Table B holds the same points as the rows below, measured another way and shuffled. Each row below is followed by which row of B it is.
B:
0: [ -7   7  -6 -10  -2   6   1  -1 -13   0  -5  -3  -2 -22  -5  -2   6  -1
   3   3   5  -1  -1  -6  -5  -8  11   2   3  -5]
1: [ -4   7   0 -14   7   4  -6   9   0  -8   0  -3  -3   1   0   0   1  -2
   1   5  17   0   4  -2  -5 -11  -8   2  -1  -3]
2: [-2  3  1 -9  5 -1 -8  7  0 -9  1 -2 -2  1  0 -2  0  0  3  5  8 -2  4  1
 -3 -8 -8  2 -2 -1]
3: [ -4   3   0 -13   5   6  -4   4  -3  -1  -3  -3  -4  -8  -1  -1  -2  -1
   2   4  12  -1   2   5  -8  -3  -5   2  -3  -4]
4: [  1   4   4 -10   7   4  -6   6   4  -3   1  -1  -2  16   4   2  -4  -4
  -3   0  19   4   2   0  -4  -8  -9   3   3  -2]
5: [ -5   2   0 -10   3   4  -5   4  -4  -2  -3  -2  -4 -10  -1  -3  -2  -1
   3   4   6  -1   1   7  -7  -2  -4   1  -3  -4]
6: [ -8   7  -7 -10   0   3  -4   3 -12  -8  -3  -2  -1 -19  -5  -3   8  -1
   6   5   2  -3  -1  -5  -4 -11   7   2   3  -4]
7: [  4   0   5   5   4  -5 -14   7   3 -14   8   3   2  28   5   0  -3  -5
   5   2  -2   5  -1   6   2 -10 -12   5   5   0]
8: [  2   3   4  -3   6  -3 -11   8   4 -13   6   1   0  19   3   1  -1  -2
   2   2   8   2   2  -2   1 -11 -10   4   2   1]
9: [ -3   3   1  -8   6   0  -9   8  -2 -11   2  -1  -3  -2  -1  -2   1   0
   5   6   6  -3   3   2  -4  -8  -8   2  -3  -2]
10: [ -3   3  -6  -3  -4  -2  -1  -1 -11  -6  -2   0  -1 -18  -5  -4   7   2
   5   3  -6  -4   2  -7  -1  -5  10   0   2  -1]
11: [ -3   3   2 -11   6   6  -6   5   0  -2  -2  -3  -3   1   1  -1  -4  -3
   2   3  13   1   2   7  -6  -4  -7   3  -1  -4]
12: [ -5  15  -1 -24  10   5  -6  14   1 -14   2  -4  -3   5   0   4   5  -1
  -5   4  37  -1   7 -21  -4 -24  -8   3   2  -1]
13: [ -4   4   0  -9   6   0  -9   8  -1 -10   2  -2  -2  -1   0  -2   0  -1
   5   6   7  -2   2   2  -4  -9  -8   2  -2  -2]
14: [ -7   4  -6  -5  -3   5   2  -2 -13   0  -4  -2  -1 -23  -5  -3   5   0
   5   2  -4  -2  -3  -1  -4  -3  11   1   2  -4]
15: [ -7   6  -6  -9  -2   9   7  -3 -11   6  -6  -3  -1 -25  -6  -1   4  -1
  -1   1   4  -2  -1  -4  -4  -1  12   0   0  -5]
16: [ -7   8  -6 -12   0   8   0   1 -12  -1  -5  -3  -2 -19  -4  -2   5  -2
   2   3   9  -1  -2  -5  -5  -8   9   1   4  -5]
17: [-11   8  -8 -11  -3  10   8  -2 -12   5  -6  -4  -2 -30  -6   0   6  -1
   1   1   5  -2  -4  -5  -6  -4  13  -1   1  -5]
18: [ -7   8  -6 -14   1   9   2   0 -12   0  -6  -3  -2 -19  -4  -1   4  -2
   1   3  12   0  -1  -7  -6  -9  10   2   5  -6]
19: [ -8   8  -3 -15   6   2  -7  10  -5 -12   0  -3  -4 -13  -4  -2   5   0
   5   7  12  -5   4  -5  -5 -14  -5   2  -5  -3]
20: [ -3   2  -4  -4  -1   0  -5   1 -10  -7  -3  -1  -1 -14  -3  -5   4   0
   6   4  -6  -2   0   0  -3  -5   6   1   1  -3]
21: [ -7   5  -6  -8  -2  10   5  -4 -12   7  -7  -3  -2 -22  -4  -1   2  -2
   1   0   3   1  -4   1  -6  -1  12   1   3  -6]
22: [  2   4   3 -10   6  -2  -9   7   3  -8   2  -1  -1  13   3   0  -2   0
  -2   2  15   1   5  -5  -2  -9  -9   2   1   0]
23: [ -7   5  -6  -8  -1  10   3  -3 -12   4  -6  -2  -2 -21  -4  -2   4  -3
   3   2   1   1  -4   3  -6  -3  10   2   4  -7]
24: [-11   5  -8 -13  -3  13  13  -5  -9  15 -10  -5  -3 -36  -6   0   4   0
  -2   0   8  -3  -3  -2  -7   4  13  -2  -3  -7]
25: [ -7   8  -6 -13  -1   9   4  -1 -11   5  -7  -3  -2 -22  -4  -1   5  -1
  -1   1  10   0  -2  -5  -6  -6  12   1   4  -5]
26: [ -2   2   2 -10   5   2  -7   5   0  -4  -1  -2  -3   1   1  -2  -3  -1
   2   4   9   0   2   6  -6  -4  -7   2  -2  -4]
27: [ -5   3   0 -10   5   6  -5   4  -4  -2  -3  -3  -4 -10  -1  -2  -1  -2
   4   5   6  -1   0   8  -7  -3  -4   2  -2  -5]
28: [ -7   7  -7  -9  -2   3   2   1 -12  -5  -3  -3  -2 -23  -6  -3   8   1
   3   4   2  -5   1 -10  -2  -9  11   0   2  -3]
29: [ -9   2  -7  -6  -4   9  10  -5 -10  11  -8  -3  -2 -34  -7  -2   4   1
   1   1  -3  -4  -3   2  -5   6  11  -3  -3  -5]
30: [ -6   6  -6  -8  -2   3  -2   1 -13  -4  -3  -2  -1 -19  -5  -3   7  -1
   4   4   0  -2   0  -5  -3  -9   9   2   4  -4]
31: [ -7   5  -7  -2  -3   1  -2   0 -14  -7  -2  -1   0 -23  -7  -4   8   0
   8   5 -10  -4  -3  -1  -2  -7  10   1   2  -4]
32: [ -6   3  -7  -3  -4   1   1  -2 -13  -3  -3  -1  -1 -24  -6  -4   7   1
   7   4 -10  -4  -2  -3  -2  -4  11   0   0  -3]
33: [  0   6   5 -15   8  10  -3   5   5   3  -2  -2  -3  16   5   5  -7  -5
  -6  -2  27   7   1   2  -7  -6  -8   4   4  -3]
34: [ -5   2  -7   5  -5  -6  -6   1 -13 -13   1   1   1 -20  -7  -6   9   2
  10   6 -18  -6  -1  -3   2  -7   8   1   0  -1]
35: [ -7   8  -7 -11  -1   6   1   0 -13  -3  -4  -3  -1 -21  -5  -2   7  -1
   2   3   6  -2  -1  -7  -4 -10  10   2   4  -5]

[  7  -4  -1   4  -9   3   7  -5  -1  -6 -10  -9 -10  -9 -24   0   3   3
  -1   0   5  15   4  -1  -3  19]  29
[  1   4   0   3  -4   5   4   3   6  -4  -5  -8  -4  -6 -15  -1  17  -8
   0   0  -3   8  13   1  -8  15]  16
[  1   4  -1   2  -5   5   3   3   6  -5  -6  -7  -4  -5 -16  -1  19  -8
  -1  -1  -4   8  15   1  -8  15]  18
[  1   6   0   0   3   5  -1   3   0   6   4  -7  -1   7 -11   2   6  -4
   2  -2  -6   4   3  -3  -8   5]  5
[  8  -6  -3   2 -10   3   5  -6   0  -9 -11  -8 -10  -7 -31   2  10   3
  -1  -2   3  18  13  -2  -6  19]  24
[-1  7 -1 -2  4  1 -5  4  2  6  8 -4  3 11 -8  2  9 -4  2 -4 -9  3  5 -3
 -8 -1]  11
[  3   5   3   4  -5   8   9   1   4   0  -9 -11 -11 -13  -6  -3   7  -7
   1   3   3   4   2   0  -2  20]  31
[  3   0   1   4  -5  -1   8   1   2  -6  -3  -7  -4  -7 -20  -3  11  -2
  -2  -1  -1  15   7   0  -7  14]  21
[  1  10  -2  -4   0  16  -6   4   8   6  -5  -9  -9   5  -5   7  17 -11
   6   0  -7  -8  16  -5  -7  12]  19
[  3   1   2   4  -5   5   8   1   2  -3  -6  -9  -7 -10 -13  -3   8  -4
  -1   1   2   8   4   0  -4  17]  14
[ -1  10  -2  -3   2   7  -7   5   6   5   3  -3  -1   9  -3   5  15  -9
   4  -2 -10  -4  14  -4  -7   2]  1
[ -5  11  -7  -8   0  14 -14   7  14  -1  -5   1  -2  11   2  11  35 -16
   5  -3 -13 -16  36  -5  -7   3]  12
[ -4   7  -3  -3   5  -7  -7   6   4   0  12   5  11  15  -8   2  15  -5
   0  -7 -15   4  15  -3  -9 -11]  33
[ -5  14   4  -1   9  -6   0   8   4   8  13   4   6   5  21  -3   3  -6
   3  -1  -9  -8  -4  -3   0 -12]  7
[ -4   8  -2  -3   6  -2  -7   6   4   3  10   3   7  12   1   2  11  -6
   1  -4 -12  -2  10  -2  -6  -9]  4
[-1  9  0 -2  3  9 -5  4  3  8  3 -6 -2  7  1  4  8 -8  4  0 -6 -6  4 -3
 -5  3]  9
[  2   7   2   2  -3   9   5   3   6   0  -8 -10  -9  -8  -7  -1  16 -10
   2   2  -2   3  10   0  -5  18]  6
[ 2  4  2  3 -4  7  6  4  5 -2 -7 -9 -7 -9 -9 -2 13 -8  0  2  0  5  7  1
 -5 17]  30
[  1   8   0   0   2   3  -1   3   1   6   5  -8  -1   6 -12   2   7  -5
   2  -2  -7   6   4  -4  -8   6]  27
[  2   1  -1   2  -6   4   5   2   4  -7  -6  -6  -4  -6 -19  -1  16  -5
  -2  -1  -2  10  14   1  -7  16]  25
[  6   0  -1   3  -9   5   7  -2   4  -7 -11  -8 -11 -10 -21   0  14  -3
   0  -1   2  12  14  -3  -5  20]  17
[ -5   6  -2  -4   5   5  -9   6   2   5   5   1   5  11   6   4  10  -7
   2  -2  -9 -10   9   0  -4  -7]  22
[ 1 -1  1  2 -4 11  5  3  2 -1 -9 -7 -6 -9 -4 -1  6 -6 -1  4  4 -1  1  3
 -1 15]  10
[  3   4   4   4  -3  12   9   2   2   3 -11 -12 -12 -14   4  -3   2  -7
   1   6   7  -4  -5   2   1  20]  34
[  0   5  -2  -1   2   5  -4   3   1   5   5  -7   1   9 -12   3   9  -4
   2  -3  -8   3   7  -3  -8   3]  3
[  4   1   2   3  -6   9   8   0   2  -2  -9 -10 -10 -12  -8  -2   6  -4
   0   3   5   4   1   0  -2  18]  32
[  3   4   2   5  -4  -1   8   2   3  -4  -3  -8  -4  -8 -17  -4  11  -5
  -1  -1  -1  15   6   0  -7  15]  23
[  2   2   1   3  -5   6   5   3   5  -4  -7  -8  -6  -8 -13  -1  16  -7
  -1   1   0   8  10   1  -6  16]  0
[  4  -3  -1   2  -8   3   5   0   2  -7  -8  -7  -6  -8 -20   0  11  -2
  -1   0   1  10  10   0  -5  15]  15
[-2  7 -1 -3  4  8 -6  5  3  8  3 -5  0  9  1  4  8 -7  3  0 -7 -6  5 -2
 -5  1]  2
[-1  7 -1 -2  4  4 -4  4  1  7  7 -4  2  9 -5  3  7 -5  2 -2 -8  0  4 -3
 -7 -1]  26
[  2   0  -1   1  -6  12   4   2   5  -4 -12  -9  -9 -10  -9   1  14  -7
   1   2   3   0  11   1  -3  19]  28
[ -5  10   1  -3   6   2  -6   7   5   6   6   2   4   7  14   2   7  -8
   3  -1  -8 -12   5  -2  -2  -8]  8
[ 1  4  2  3 -1  8  4  4  2  2 -3 -9 -5 -5 -4 -2  6 -6  0  3  0  3 -1  2
 -4 12]  20
[  2   3   0   2  -5   7   4   3   6  -5  -9  -8  -7  -9 -12  -1  17  -8
   0   1  -1   5  12   0  -5  18]  35
[-1 10  0 -2  4  8 -4  4  4  8  4 -6 -3  7  0  4  8 -7  4  0 -6 -5  7 -4
 -5  3]  13
